Here is a tiny trained network, its code and every weight. The questions are about switching its units off for an input and a target symbol, where a switched-off unit gives its printed mean instead of its output.

import numpy as np


def w(rows, s, z=0):
    codes = np.array(rows[::2]) - 128.0
    scale = np.full(codes.shape[1], s)
    scale[-1] = z or s
    return codes * scale


def f(y):
    return y / 2 * (1 + np.tanh(0.7978845608 * (y + 0.044715 * y**3)))


def softmax(a):
    e = np.exp(a - a.max(-1, keepdims=True))
    return e / e.sum(-1, keepdims=True)


def log_softmax(a):
    a = a - a.max(-1, keepdims=True)
    return a - np.log(np.exp(a).sum(-1, keepdims=True))


def net(x, mask):
    ids = ['βδζλμφ'.index(c) for c in x.split()]
    T = len(ids)
    res = E[ids] + P[:T]
    u = 0
    for l in range(2):
        q, k, v = (res @ M[l].T for M in (Q, K, V))
        z = softmax(np.where(np.tri(T) > 0, q @ k.T / 2**0.5, -1e9)) @ v
        res = res + np.where(mask[u], z, O[l][:, -1]) @ O[l][:, :-1]
        u += 1
        y = f(res @ A[l][:, :-1].T + A[l][:, -1])
        res = res + np.where(mask[u : u + 4], y, B[l][:, -1]) @ B[l][:, :-1]
        u += 4
    return log_softmax(res[-1] @ U[:, :-1].T + U[:, -1])


Q, K, V, O, A, B = {}, {}, {}, {}, {}, {}
E = w([
[33,67,121,151],'β',
[46,223,147,160],'δ',
[15,123,147,143],'ζ',
[49,189,155,151],'λ',
[192,251,153,75],'μ',
[159,34,39,90],'φ',
],0.014)
P = w([
[156,141,105,188],'0',
[116,147,60,100],'1',
[123,162,50,77],'2',
[82,215,3,39],'3',
[78,123,125,104],'4',
[62,87,174,104],'5',
[119,204,159,108],'6',
[146,47,248,96],'7',
[69,110,189,92],'8',
],0.0071)
Q[0] = w([
[130,125,240,254],'0.h1',
[10,159,123,93],'0.h1',
],0.008)
K[0] = w([
[95,111,244,128],'0.h1',
[141,112,169,45],'0.h1',
],0.011)
V[0] = w([
[185,3,16,119],'0.h1',
[20,19,228,228],'0.h1',
],0.0062)
O[0] = w([
[108,108,219,255,33],'0.h1',
[90,187,61,152,1],'0.h1',
],0.0088,0.0036)
A[0] = w([
[54,242,226,129,252],'0.n1',
[71,146,36,195,70],'0.n2',
[171,117,192,200,121],'0.n3',
[255,192,180,167,183],'0.n4',
],0.0093,0.0032)
B[0] = w([
[235,59,42,106,254],'0.n1',
[1,153,100,125,158],'0.n2',
[108,189,39,127,135],'0.n3',
[35,44,37,68,175],'0.n4',
],0.0084,0.0098)
Q[1] = w([
[176,252,155,171],'1.h1',
[177,161,217,176],'1.h1',
],0.012)
K[1] = w([
[34,127,74,116],'1.h1',
[84,246,155,159],'1.h1',
],0.014)
V[1] = w([
[33,46,201,151],'1.h1',
[99,1,129,40],'1.h1',
],0.0084)
O[1] = w([
[7,94,119,254,54],'1.h1',
[91,107,221,161,253],'1.h1',
],0.0089,0.014)
A[1] = w([
[164,32,88,46,68],'1.n1',
[143,55,78,111,255],'1.n2',
[255,153,115,180,43],'1.n3',
[28,81,216,72,83],'1.n4',
],0.0088,0.0019)
B[1] = w([
[141,172,193,213,249],'1.n1',
[1,55,102,202,176],'1.n2',
[95,104,168,85,141],'1.n3',
[202,168,101,112,194],'1.n4',
],0.0082,0.016)
U = w([
[78,161,123,68,46],'β',
[195,145,34,91,195],'δ',
[156,185,93,129,31],'ζ',
[115,246,137,170,3],'λ',
[135,155,172,98,241],'μ',
[153,116,118,160,148],'φ',
],0.011,0.0029)

Each question gives the input, a string of symbols that net reads in full, and the target symbol t.
The units are the heads (2 rows each of Q, K, V and O) and the neurons (one row each of A and B). Each row of codes is followed by its name. A weight is (code - 128) times the scale printed after its matrix; where a second scale follows, it is the last column's (O, A, B and U).
mask holds one flag per unit, layer by layer, with each layer's heads first. A switched-off unit (its flag False) gives its mean, the last column of its rows in O or B, instead of its output. The means were averaged over made-up inputs and are rounded, as every weight is.
A unit's drop is (log p(t) with every unit on - log p(t) with that unit switched off) / (log p(t) with every unit on - log p(t) with every unit switched off).
The circuit of an input: a set's keep is (log p(t) with only the set's units on - log p(t) with every unit switched off) / (log p(t) with every unit on - log p(t) with every unit switched off). Starting from all 10 units, units are removed one at a time, each time the one whose removal leaves the highest keep (on an exact tie, the one counted first), for as long as the keep stays at least 0.8.
units of the circuit, in order: the units of the circuit, biggest drop first
most important unit: the unit with the biggest drop
top k neurons: the k neurons with the biggest drops, biggest first
top k neurons in layer l: the k neurons of layer l with the biggest drops, biggest first
drop when u is switched off: that unit's drop, to one decimal
input λ β ζ, target δ: units of the circuit, in order : [0.h1 0.n1 1.h1]
input β δ μ β φ δ, target φ: most important unit : 0.n1
input λ ζ ζ, target δ: units of the circuit, in order : [0.h1 1.h1]
input μ μ δ δ, target μ: top 2 neurons : [0.n4 0.n2]
input β φ δ δ, target φ: top 3 neurons in layer 1 : [1.n2 1.n4 1.n3]
input β β φ β, target φ: top 2 neurons : [0.n1 1.n1]
input φ ζ φ λ, target φ: top 3 neurons : [0.n1 1.n2 1.n4]
input λ μ μ δ, target μ: units of the circuit, in order : [0.h1 1.h1 0.n4]
input β β μ β, target μ: units of the circuit, in order : [0.n1 0.h1 1.h1 0.n4]
input β ζ φ β δ, target δ: top 2 neurons : [0.n1 0.n3]
input μ μ φ μ, target φ: top 2 neurons : [0.n4 1.n2]
input β μ μ φ φ λ φ φ μ, target φ: top 4 neurons : [0.n1 0.n4 1.n2 1.n1]
input μ φ β λ, target φ: top 3 neurons : [0.n1 1.n4 0.n4]
input ζ β β, target β: top 3 neurons : [1.n1 0.n2 0.n1]
input δ λ φ ζ δ δ, target δ: most important unit : 0.h1
input λ β δ λ μ β φ, target μ: top 2 neurons in layer 0 : [0.n2 0.n1]
input φ β ζ, target φ: drop when 1.h1 is switched off : 0.5
input δ μ μ μ μ φ, target μ: drop when 0.n1 is switched off : 0.3
input μ φ φ β, target φ: drop when 0.n1 is switched off : 0.2
input ζ δ δ β β ζ λ, target δ: units of the circuit, in order : [0.n1]
